Here is a tiny trained network, its code and every weight. The questions are about switching its units off for an input and a class, where a switched-off unit gives its printed mean instead of its output.

import numpy as np


def w(rows, s, z=0):
    codes = np.array(rows[::2]) - 128.0
    scale = np.full(codes.shape[1], s)
    scale[-1] = z or s
    return codes * scale


def f(y):
    return y / 2 * (1 + np.tanh(0.7978845608 * (y + 0.044715 * y**3)))


def log_softmax(a):
    a = a - a.max(-1, keepdims=True)
    return a - np.log(np.exp(a).sum(-1, keepdims=True))


def net(x, mask):
    res = np.array(x, float).reshape(1, 2) / 4 @ E
    y = f(res @ A[0][:, :-1].T + A[0][:, -1])
    res = res + np.where(mask, y, B[0][:, -1]) @ B[0][:, :-1]
    return log_softmax(res[-1] @ U[:, :-1].T + U[:, -1])


A, B = {}, {}
E = w([
[221,93,221,87,127,158,182,103,112,190,166,144],'x0',
[102,147,160,6,96,155,128,114,125,102,102,153],'x1',
],0.014)
A[0] = w([
[18,146,74,146,152,81,36,171,163,48,26,119,111],'N0',
[142,188,118,25,120,142,129,116,173,76,61,137,21],'N1',
[50,173,144,25,48,193,96,118,114,130,94,160,144],'N2',
[173,134,72,254,248,136,122,163,156,163,151,88,1],'N3',
[175,65,142,108,142,171,155,142,63,152,140,126,13],'N4',
[97,110,66,116,150,133,126,126,145,35,127,88,19],'N5',
],0.007,0.0077)
B[0] = w([
[164,117,147,88,151,105,154,111,156,118,142,136,254],'N0',
[142,178,97,169,144,216,104,174,54,132,131,137,162],'N1',
[122,121,74,158,150,117,98,139,142,159,113,105,215],'N2',
[148,170,81,139,135,152,82,142,102,145,124,105,188],'N3',
[188,174,152,73,85,255,131,149,81,51,173,187,144],'N4',
[165,238,149,97,93,228,119,166,59,44,170,197,151],'N5',
],0.025,0.014)
U = w([
[143,156,71,199,168,156,94,217,89,160,137,91,110],'0',
[181,126,144,3,126,149,190,122,129,75,207,188,105],'1',
[123,6,134,123,196,12,203,8,229,241,102,51,252],'2',
[78,113,136,128,107,120,137,144,130,99,136,115,93],'3',
[103,135,129,126,94,112,156,149,125,91,109,126,92],'4',
],0.014,0.013)

Each question gives the input, the list of numbers given to net, and the class t.
The units are the neurons (one row each of A and B). Each row of codes is followed by its name. A weight is (code - 128) times the scale printed after its matrix; where a second scale follows, it is the last column's (A, B and U).
mask holds one flag per neuron, in row order. A switched-off neuron (its flag False) gives its mean, the last column of its row in B, instead of its output. The means were averaged over made-up inputs and are rounded, as every weight is.
A unit's drop is (log p(t) with every unit on - log p(t) with that unit switched off) / (log p(t) with every unit on - log p(t) with every unit switched off).
The circuit of an input: a set's keep is (log p(t) with only the set's units on - log p(t) with every unit switched off) / (log p(t) with every unit on - log p(t) with every unit switched off). Starting from all 6 units, units are removed one at a time, each time the one whose removal leaves the highest keep (on an exact tie, the one counted first), for as long as the keep stays at least 0.8.
circuit, biggest first: the units of the circuit, biggest drop first
most important unit: the unit with the biggest drop
k most important neurons: the k neurons with the biggest drops, biggest first
drop when u is switched off: that unit's drop, to one decimal
input [-4,-3], class 1: most important unit : N2
input [3,2], class 2: 3 most important neurons : [N5; N1; N3]
input [7,-5], class 1: 2 most important neurons : [N4; N2]
input [0,3], class 2: 3 most important neurons : [N5; N3; N4]
input [-4,7], class 0: 2 most important neurons : [N2; N1]
input [-4,6], class 0: 2 most important neurons : [N2; N1]
input [3,3], class 2: 3 most important neurons : [N5; N3; N1]
input [0,-2], class 2: 2 most important neurons : [N5; N1]
input [3,0], class 2: 4 most important neurons : [N5; N1; N4; N3]
input [-3,6], class 0: 2 most important neurons : [N1; N2]
input [-6,5], class 1: drop when N5 is switched off : 1.0
input [-7,4], class 1: drop when N0 is switched off : 2.3
input [-2,-2], class 2: drop when N2 is switched off : 0.0
input [-6,4], class 1: circuit, biggest first : [N0]
